Group and class of each row
[-0.69  0.75 -0.36 -3.22 -0.63  2.47  0.36  0.27  1.05  0.32  0.36  0.34
 -0.76 -0.63 -1.96 -1.74  2.81 -0.70  0.82  0.41  1.00  3.50  2.49  2.30
  4.67  1.75 -0.43  1.08  1.63 -0.16 -0.22 -5.26  0.05  4.67 -4.66  2.49
 -0.12  1.10  2.12 -2.05 -1.14 -4.04  2.62 -0.67 -1.41 -0.02  0.38 -0.33
 -2.43  0.86 -1.36  2.38 -0.28  8.59 -1.48  1.76 -0.36 -0.71  2.88 -3.24
  1.74 -0.72]
E.[97]
[-0.31  1.00 -2.77 -3.72  0.61  1.09  0.47 -1.87 -0.11  0.19 -0.51 -0.03
 -1.13 -0.32 -1.04 -1.11  0.22 -1.07  0.23  0.67 -0.31  0.65 -1.55  1.02
  2.01  0.28 -0.16  0.22 -0.26 -0.65 -1.24 -0.91 -0.22  2.11 -1.09  0.82
  0.01  1.67  1.02 -0.71 -0.82 -0.61  0.41 -0.86 -0.23 -0.31  0.56  0.86
 -1.31 -0.26 -1.10  0.09  2.74  4.06  0.17  0.62 -0.18 -0.93  0.44 -0.86
  0.48  0.01]
E.[95]
[-0.94 -0.13 -0.11 -1.29  0.23  0.83  1.96 -0.86  0.49  0.00 -0.19  0.38
 -2.61 -0.66 -1.50 -0.81 -0.21 -1.26 -0.89  0.15  0.09  0.67  1.57 -0.21
  2.02  1.22 -1.52  0.17  1.89 -0.39 -0.52 -0.69 -0.49  1.39 -1.83 -0.12
  0.46 -1.07  1.32 -0.71 -0.89 -0.70  0.37 -0.19 -1.14  0.00  0.36 -1.46
 -1.25  0.80 -0.10 -0.18  0.48  4.92 -0.17 -0.84 -0.88 -0.66  1.29 -0.68
 -0.51 -0.47]
E.[95]
[-0.34  0.93 -0.04 -0.86 -0.02  0.98 -0.26 -0.09  1.04 -2.23 -0.25  0.72
 -0.50 -1.04 -0.73  2.81 -1.25  0.26 -0.39 -0.07  0.34  0.42  1.14  0.57
  1.78 -0.03 -0.09  0.56  1.03  0.23  0.62 -0.76  0.36  2.54 -1.44  0.32
  0.82  1.25  1.09 -0.66 -2.28 -1.29  0.85  0.03 -0.26  0.08  1.00 -0.39
 -4.99 -0.25 -0.75  0.59  0.56  5.18  0.29  0.81 -0.71 -1.45  1.58 -1.45
  0.02  1.67]
E.[97]
[ 3.88  0.31 -0.47 -1.70 -0.73  1.02  0.17 -1.18  1.13 -0.23 -0.38  0.07
  0.41  0.74 -1.06 -1.93  1.78 -0.99 -0.35 -0.29  0.95  1.50  0.07  0.79
  0.93  1.24 -0.07  0.86  0.02  0.61 -1.09 -2.33 -0.13  3.11 -3.92  1.10
  0.80  1.38  2.16 -0.84 -0.46 -2.09  0.98 -0.50 -0.39  0.01  1.46  0.48
 -1.07 -0.02 -0.50  1.45 -0.21  4.80  0.41  1.46 -0.56 -0.91  1.26 -2.48
  1.80 -0.70]
E.[95]
[-0.75  0.87 -0.48 -2.34  0.15  1.34 -0.41 -1.87  0.70  0.24  0.54  0.11
  0.39 -1.39 -1.22 -1.01  1.32 -1.24 -0.04 -0.30 -0.62  1.23  1.29  1.36
  1.86  0.96 -0.03  0.71  0.08  0.13 -1.83 -3.64 -0.10  2.46 -1.88 -0.82
 -0.63  1.53  1.57 -0.81 -0.98 -0.91  1.25 -0.73 -1.87 -0.63  1.13 -2.10
 -1.46 -0.27 -0.39  1.41  0.24  5.92  0.51 -0.71  0.40  0.07  1.64 -1.67
  0.66 -0.65]
E.[97]
[-0.32  1.59 -1.66 -3.31  0.05  1.12 -0.46 -1.91  2.56  0.61 -1.83  0.25
  1.28 -3.14 -1.65 -1.12  2.74 -0.90  0.78  1.11  1.70  2.19  2.02  1.95
  2.59 -0.18  0.27  1.11 -0.43 -0.20  2.30 -4.59 -0.43  4.04 -3.46  1.56
  0.93  1.41  1.10 -0.61  0.01 -1.91  1.00 -0.48 -1.79 -0.20 -0.74 -0.63
 -0.40 -0.36 -0.24  1.46 -0.69  4.03 -0.90  1.58  1.10  2.29  1.07 -0.87
  2.91 -0.39]
B.[90]
[-0.83 -0.01 -0.07 -3.42 -0.78  0.80 -0.45 -2.00  0.84  0.93  0.27  0.15
  1.04 -3.54 -1.71 -0.87  0.80  0.30 -0.55  0.53  2.08  2.65  1.81  0.34
  3.40 -0.46  0.58  0.03  1.21  0.37  3.46 -2.67  1.27  2.51 -3.38 -0.81
  0.59 -0.67  1.23 -0.79 -0.87 -0.76  0.60  0.66 -0.73 -0.83 -1.34  0.42
 -2.35  0.15 -2.07  1.43 -0.63  2.64 -2.43  3.81  0.59  2.74  0.19 -1.04
  4.91  0.03]
B.[90]
[-0.85  0.17 -0.28 -1.69 -0.11 -0.64  0.08 -2.58  0.47  0.79 -0.27  0.56
  0.56 -0.89 -1.99 -0.94 -0.64  0.82 -0.56 -0.34  0.38  1.43  1.11  0.16
  1.23  1.18 -0.45  0.79  0.40  0.09 -0.48 -0.77  0.01  2.12 -1.58 -0.53
  0.15  1.50  0.80 -0.54 -0.28 -1.71  0.38  0.06 -0.84 -0.10  1.11  0.16
 -1.60  1.56 -0.19  1.02  0.91  5.45 -0.01  0.59 -0.89 -0.31  1.98 -1.26
 -0.02 -0.28]
E.[95]
[-1.79  0.42  0.03 -1.90  0.23 -0.71  0.88 -1.62  2.69  0.89 -0.55  0.28
  1.08 -2.30 -1.43 -0.47  1.40 -0.07 -0.06 -0.09  2.13  0.71  1.44  0.07
  1.09  0.54  1.04  0.14  0.46 -0.96  3.04 -3.06  0.29  2.76 -1.78 -0.28
 -0.66 -0.27  0.67  0.06 -2.06 -1.56  0.74 -0.33 -0.95  0.95 -1.36 -0.06
 -1.52 -0.08 -0.13  1.03 -1.45  3.21 -1.01  2.73  0.56  2.04  0.48 -0.97
  0.93  0.24]
B.[99]
[-0.38  0.36 -0.09 -2.14 -0.79  0.34 -0.68 -1.49  0.42  0.28  0.97  0.76
 -0.54 -1.96  0.26 -0.61 -0.46 -0.53  0.31  0.51  1.69  1.75  0.49  0.41
  3.08  0.54  0.69  0.41  0.00  0.21  1.38 -1.58  1.08  0.81 -2.23  0.09
 -0.33 -0.50  1.54  0.17 -0.97 -1.99  1.03  0.54 -0.24  0.21 -0.58 -0.58
 -1.11 -0.57 -0.63  1.24  1.07  1.93 -1.25  2.16 -0.12  1.94 -1.33 -0.03
  1.24 -0.13]
B.[99]
[-0.02  1.11 -0.19 -1.21 -0.48  0.80 -0.22 -0.11  0.93 -0.15 -0.05  0.84
 -1.59 -1.21 -1.25 -1.79  0.68 -0.33 -0.26  0.54 -0.18  0.70  2.25  1.34
  1.80  0.25 -0.91  0.18  1.33  0.56 -0.54 -2.06 -3.57  2.58 -1.10 -0.34
  0.53  0.90  0.65 -1.66 -0.39 -1.46  0.13 -0.87 -1.12 -0.32  0.29 -0.93
 -2.38  0.12 -0.70  0.37 -0.45  5.97 -0.55  0.28 -0.46  0.22  0.29 -1.72
  0.39 -0.66]
E.[97]
[ 0.56  0.62 -0.76 -0.59 -0.18  1.32  1.28 -1.46  0.47  0.02  2.10  0.37
 -0.99 -0.27 -1.24 -1.21  0.65  0.25  1.11  0.06 -0.65  1.09  0.00  0.75
  2.20  0.78 -1.39  1.65  0.44 -0.84 -0.59 -1.54  0.51  2.16 -0.62 -0.51
  0.78  1.04 -1.01 -0.95 -0.08 -0.45  0.76 -0.06 -0.72 -0.10  1.93 -0.30
 -1.98 -0.34 -0.42  0.85  0.87  4.00  0.09  2.39  0.92  0.60 -0.65  0.59
  0.44 -0.27]
E.[95]
[-0.64 -0.43  0.60 -2.57  0.21  1.49 -0.13 -1.70  0.54  0.70 -0.46  1.54
  0.15 -3.51 -1.13 -0.81  1.22 -0.28  0.41 -1.23  0.93  1.66  1.14  0.55
  3.00  0.25  0.96  0.27 -0.67  0.54  1.58 -1.14 -0.83  1.87 -2.23  0.48
  0.37 -0.06  0.09  0.01 -0.97 -1.21 -0.37 -0.61 -0.62 -0.61 -0.52 -0.03
  0.10 -0.53 -0.37  2.58 -1.19  0.60 -0.59  2.60  0.51  3.20  0.46 -0.18
  1.23  0.31]
B.[90]
[-0.81  1.25 -1.37 -1.98  0.23  0.34 -0.13 -1.62  0.93 -0.04 -0.69 -0.12
 -0.87  0.13 -0.93 -1.08 -1.37 -0.50  0.52  2.63 -0.32  0.99  2.76  0.09
  1.94  0.67  0.53  0.25  1.18  0.17 -0.51 -1.60  0.41  1.66 -1.89  0.31
  0.26  0.42  2.18 -1.10 -0.47 -1.91  1.87 -0.31 -0.28  0.28  1.53 -0.58
 -1.20 -0.09 -0.15  0.61 -2.49  6.54 -0.51  0.31  0.35 -1.68  1.95 -1.23
 -0.42 -0.06]
E.[97]
[-0.71 -0.79 -0.80 -0.32 -0.68  0.28 -0.99 -0.61 -0.19 -0.02  0.60  0.98
 -2.38  0.64 -0.97 -1.60  0.67  0.05 -0.28  0.21 -0.33 -0.54  1.37  0.97
  2.40 -0.90 -0.25  0.15  1.24 -0.01 -1.20 -1.07 -0.03  0.19 -1.06  0.33
  0.25  1.11  1.07 -0.96  0.46 -0.32  0.59 -4.34 -1.31  0.99  0.50 -0.25
 -0.35  0.49 -1.10  0.21  1.19  3.80 -0.90  0.79 -0.52 -0.81  0.53  0.35
  0.67 -1.48]
E.[95]
[ 0.21 -0.16  0.97 -1.86 -0.53  0.00 -0.50 -0.59  1.28 -1.35 -0.65  0.72
  0.80 -2.84 -0.54  0.05  0.62 -0.39  0.27 -0.38  1.39  0.75  1.18  0.50
  1.79 -0.02  0.35  1.51 -0.67 -0.82  3.29 -5.10  0.74  1.37 -1.09 -0.80
 -0.57 -0.05 -0.16  0.76 -0.86 -1.20 -1.27  0.77 -0.48  0.35 -2.62  0.07
 -0.20  0.27 -1.49  1.16 -0.62  0.37 -1.48  3.06 -0.48  3.42 -0.39 -1.09
  0.71  1.17]
B.[90]
[ 1.81  1.69 -0.37 -1.70  1.76  1.33  0.31 -1.72  0.64  1.32  0.01  1.15
 -1.19 -1.24 -1.51 -1.09  1.90 -1.17  0.14 -0.74  0.64 -0.27  2.11  0.99
  2.55  0.81 -0.64  0.20  0.45 -0.28 -0.58 -2.39 -0.69  2.27 -2.72  0.38
 -0.75  2.61  1.59 -1.61 -1.69 -1.94  0.29 -0.76  0.65 -0.14  0.50  1.95
 -1.78 -0.26 -1.07  0.85  0.21  6.95 -3.03  0.55 -0.32 -0.92  1.05 -2.03
  1.15 -1.18]
E.[97]
[-0.67  1.33 -1.06  0.00 -0.17  0.04  0.92 -0.87  0.41 -1.15  1.09  2.12
 -1.29 -0.67 -1.85 -1.38  2.72 -1.51  0.52 -0.04  0.23  0.69  0.77  0.90
  3.81  1.18  0.50  0.93  0.47  0.14 -1.29 -3.12 -0.35  2.97 -1.23  0.26
 -0.22  2.17  2.06 -1.21 -1.41 -1.70  1.45 -0.16 -0.94 -0.08  1.47  0.12
 -2.85 -0.62 -0.28  0.93  0.71  7.43  0.61  0.15 -0.80 -2.19  1.65 -2.79
  1.20 -0.54]
E.[97]
[-0.24  0.51  0.95 -2.61 -0.27  0.95  0.72 -1.29  1.13  0.71 -0.61  1.04
  0.32 -3.62 -1.38 -1.24  1.36 -0.51  0.64 -0.35  1.35  2.84  2.03  0.81
  2.54  0.27  0.03  0.82 -0.02  0.59  3.81 -3.40  1.40  2.86 -1.11  1.16
 -0.79 -0.40  0.31 -1.05 -2.44 -1.59  0.93 -0.02 -0.65 -0.60 -1.93  0.17
 -1.87 -1.08 -1.07  1.40 -0.62  3.26 -1.70  4.02  0.18  3.46 -0.66 -0.33
  1.57  0.16]
B.[90]
[-1.52  0.71  6.36 -3.40 -0.08  0.33 -3.06 -0.07 -0.58 -0.81 -0.33  0.72
 -0.15 -0.66  0.62  0.97  0.66 -1.60  0.20 -0.43 -0.20  0.99  1.20  1.68
  1.77  0.29 -0.05  0.55 -1.84 -1.00 -1.15 -3.06 -0.06  2.06 -2.05  0.46
 -1.01  0.94  1.21 -1.61 -0.23 -1.71  0.93 -0.67 -1.90  0.25  2.67  1.66
 -1.34  0.24 -1.07  1.47 -0.12  5.34 -0.40 -1.11 -0.95  0.18  1.34 -2.05
  0.00 -0.96]
E.[97]
[-2.12  1.00 -0.43 -2.36  0.07  2.14  0.24 -1.10  1.55 -1.17  0.05 -0.68
 -1.87 -1.12 -1.15 -1.36 -1.23  0.05 -0.27 -0.22 -1.05  1.47  1.73  1.20
  2.42  0.79  0.02 -0.03  0.63  0.43 -1.44 -2.00 -0.28  2.82 -1.81  0.63
  0.12  0.72  2.15 -1.88 -0.29 -2.16  0.50 -1.12 -0.90  0.02  1.37  0.02
 -1.93 -0.05 -0.55  1.15 -0.30  6.07 -0.12  0.35 -1.85 -0.98  1.83 -2.27
  1.71 -0.56]
E.[97]
[-0.36  0.52 -0.94 -0.55 -0.54  1.13  3.27 -0.92  0.31 -0.05 -0.36  0.16
 -0.78  0.24 -0.35 -1.02  0.78 -0.06  0.30  0.07 -0.01 -0.02  0.80  0.12
  1.21  0.42 -1.70  0.80 -0.10  0.19 -1.70 -1.28 -0.33  0.62 -1.81  0.55
  0.69  1.34 -0.15 -1.71  0.10 -1.08  1.17 -1.09  0.66  0.06  2.28 -0.34
 -1.01  0.39 -0.91 -3.12  0.78  4.49  0.14  0.09 -0.23 -2.17  0.73 -1.79
  0.68 -0.18]
E.[95]
[-1.79 -0.11 -0.53  1.34 -0.24  0.88  0.87 -0.24  0.23 -0.31  0.34  0.28
 -1.58 -0.76 -1.49 -1.40  1.48 -0.29  0.06  0.06  0.22  1.16  1.39  0.28
  1.21  0.11 -1.28  0.44 -6.51 -0.32 -0.34 -1.80  1.12  2.61 -0.94  0.19
 -0.11  0.36  1.16 -2.13 -0.76 -1.66  1.14 -0.01 -1.38  0.26  0.56 -1.50
 -1.81  0.14 -0.62  0.07  0.17  6.05 -0.34  0.53  0.02 -0.71  0.59 -2.18
  0.60 -0.40]
E.[97]
[ 0.45  0.09  0.79 -1.75 -0.14  0.79  0.20 -1.67  1.59  0.51 -0.35  1.44
  1.78 -2.07 -1.18 -1.18  1.01 -0.24  0.13  0.10  0.18  1.23  0.72  1.06
  1.40 -0.18  0.24  0.42 -1.64  0.32  2.35 -2.96  1.22  3.03 -1.16 -0.06
 -0.21  0.71  0.23 -0.03 -1.51 -0.75 -0.38 -0.18 -0.56 -0.03 -1.43  0.40
 -1.41  0.23 -0.27  0.95 -0.62  0.91 -0.90  2.95  1.30  3.04 -1.13 -0.46
  0.80 -0.93]
B.[90]
[-0.33 -0.16 -0.75 -0.16 -0.02  0.35 -0.36  0.26  1.46  0.36 -0.33 -0.68
  0.25 -2.09 -2.86 -0.01 -0.40  0.32  0.38  0.05  0.96  0.79  0.78  0.40
  1.91 -0.51 -0.24 -0.70  1.12 -0.11  3.56 -0.94  0.40  1.15 -1.48  1.10
  1.31 -1.45  1.53 -0.42 -1.67 -1.00 -0.42 -0.11  0.09 -0.51 -0.75  0.38
 -2.15  0.23 -1.09  0.34  0.34  2.03  0.40  2.76  0.52  1.65 -0.10 -0.29
 -0.48  0.86]
B.[99]
[-1.31  0.76  0.31 -2.81  0.60  0.28 -0.28 -3.36  1.44 -0.51 -0.63  0.85
  1.74 -3.33 -2.25  0.45  1.92 -0.72  0.40  0.15  1.29  2.28  1.03 -0.70
  2.93  0.98  0.63  0.28 -0.09  0.27  2.84 -3.24  0.34  2.13 -1.45 -0.07
  0.67 -0.39  1.29  0.01  4.50 -2.34  1.15  0.75 -2.34  0.04 -0.43  0.61
 -2.05 -0.71 -0.25  1.43 -0.34  2.34 -0.96  3.26 -0.32  3.05  0.35 -0.07
  2.11  1.06]
B.[90]
[-0.76  2.87 -1.81 -2.87 -0.02  0.27  0.22 -2.05  1.79 -0.27  0.17  0.00
  0.37 -0.54 -1.28 -1.31  2.66 -0.52  0.11 -0.57  0.29  1.98  1.30 -0.09
  2.43  0.89 -0.57  1.09  1.06 -0.49 -0.90 -2.78 -0.24  2.96 -1.53  0.25
  0.36  2.61  2.26 -1.26 -0.89 -2.53  0.99 -0.18 -1.02  0.35  1.85  0.41
 -1.87  0.36 -0.97  2.08 -0.34  6.72 -1.00  0.95 -0.31 -2.04  0.50 -2.05
  1.24 -0.26]
E.[95]
[-0.50  0.20  3.03 -1.90  0.07  0.47 -0.17 -1.72  1.52  0.22 -0.15  0.63
  0.04 -3.21 -1.76 -0.55  0.97  0.38  0.59  0.28  1.70  1.02  1.24  0.76
  3.88  0.91 -0.27  0.50 -0.76  0.14  2.56 -3.33  0.81  2.97 -1.66 -0.12
  0.63 -0.76  0.27  0.76 -1.84 -0.73  0.40 -0.20  0.03 -0.24 -1.13 -0.74
 -1.20 -0.70 -0.89  1.35 -0.67  2.87 -0.54  4.40  0.87  3.20 -0.25 -1.45
  1.66  1.50]
B.[90]
[-0.38  0.04 -0.12 -2.87 -0.52 -0.05 -1.26 -2.63  1.84  0.25 -0.28  0.33
  1.17 -3.12 -1.02 -1.21  1.93  0.36  0.03 -0.04  1.69  1.77  1.68 -0.04
  1.20  0.42  1.25 -0.83 -1.20  0.19  1.96 -3.34  0.63  1.75 -1.70  0.42
 -0.58  0.18  0.57 -0.86 -1.69 -1.15  0.61  0.38 -1.37  0.56 -0.06  0.05
 -0.69 -0.06 -0.41  0.66 -0.98  0.65 -0.91  2.08 -0.30  1.54 -0.33 -0.76
  2.67  0.85]
B.[90]

Group and class of each row
[-0.38  0.34  0.91 -1.41 -0.49 -0.06 -0.70  2.52 -1.85 -0.50 -1.10  0.27
  2.09 -1.75 -0.09  0.35 -0.18  0.15  0.24 -0.84 -0.72  2.09  0.17 -0.55
 -0.15 -0.22 -0.38  0.13  0.82  0.38 -0.12 -1.54 -1.68  0.87 -0.17 -0.62
  0.26 -1.39  0.70 -1.27 -0.17 -0.86  0.24 -0.96  1.18  0.32 -0.78  1.43
  0.93 -1.69  0.21 -2.59 -0.67 -1.71 -0.89 -0.41 -0.14  2.10 -0.52 -0.21
  0.71 -0.79]
R.<7>
[-0.10 -1.24  0.32 -2.46 -1.27 -0.38 -0.70 -2.32 -0.90 -0.84 -1.68  0.37
 -1.97 -1.46  0.34  1.23  0.18  0.33 -0.31  0.65  0.54  0.99 -0.22 -0.13
  0.45 -0.04 -0.54  0.19  0.85  1.88  1.05 -0.78 -0.19 -0.14 -0.03  0.72
  0.29 -0.05  0.10  0.05  0.17  0.70  0.39  0.26 -1.00  0.43 -1.58  1.26
 -0.43 -0.82  0.27  2.26 -0.10  0.46  1.06  0.04 -0.30 -0.23 -0.27  0.21
  0.64  0.53]
P.<29>
[-0.10  0.79  0.75 -0.74  0.80 -0.19  0.06  2.82 -1.60  0.60 -0.20 -0.64
  3.43 -1.29 -1.12 -0.26  0.01  0.34 -0.06 -1.02 -0.46  0.40  0.32 -0.38
 -1.04  0.37 -0.25 -1.22  0.88 -1.09 -0.26 -0.60 -0.91  1.15  0.81  0.22
  0.48 -0.57 -0.41 -0.78 -1.05 -0.85 -0.47 -0.01  1.02  0.10 -0.50  0.76
  1.03 -1.70 -0.22 -2.59 -0.70 -2.17 -1.55 -0.23 -0.73  1.45 -0.47 -0.12
 -0.06 -0.37]
W.<27>
[-0.35  1.30 -0.25 -2.93  0.04 -0.17  0.20  1.37 -1.58  0.54 -2.56  0.05
  2.68 -3.10 -1.49  0.76 -0.48  0.38 -0.16 -0.64 -0.54  1.55  0.04  0.25
 -1.89  0.22  0.99  0.00  0.57 -2.63  0.29 -2.43  0.00  1.17  0.31  1.51
  0.70 -0.40 -0.21 -0.82 -0.76  1.72  0.16 -0.83  0.44  0.45 -0.32  1.06
  1.26 -0.91 -0.28  0.27 -1.55 -0.12 -0.79 -0.28 -0.97  2.12 -0.71 -0.28
 -0.59  0.25]
K.<30>
[-0.55  0.16  0.23 -0.92  0.75 -0.59 -0.15  2.45 -1.46  0.34 -1.76 -1.20
  3.22 -2.06 -1.92  0.63 -0.01  0.58 -0.33 -1.17 -0.97  0.48  0.65 -0.10
 -2.18  0.82  0.08 -1.02  0.85 -1.17 -0.41 -1.97  0.79  1.03  0.90  1.72
  0.26 -0.17 -1.28 -0.84 -1.47  0.20  0.05 -0.91  0.88  0.15 -0.71  1.12
  1.90 -1.89  0.16 -1.25 -1.64 -1.18 -0.56 -0.42 -0.03  1.35 -0.77  0.23
 -0.21 -0.20]
K.<30>
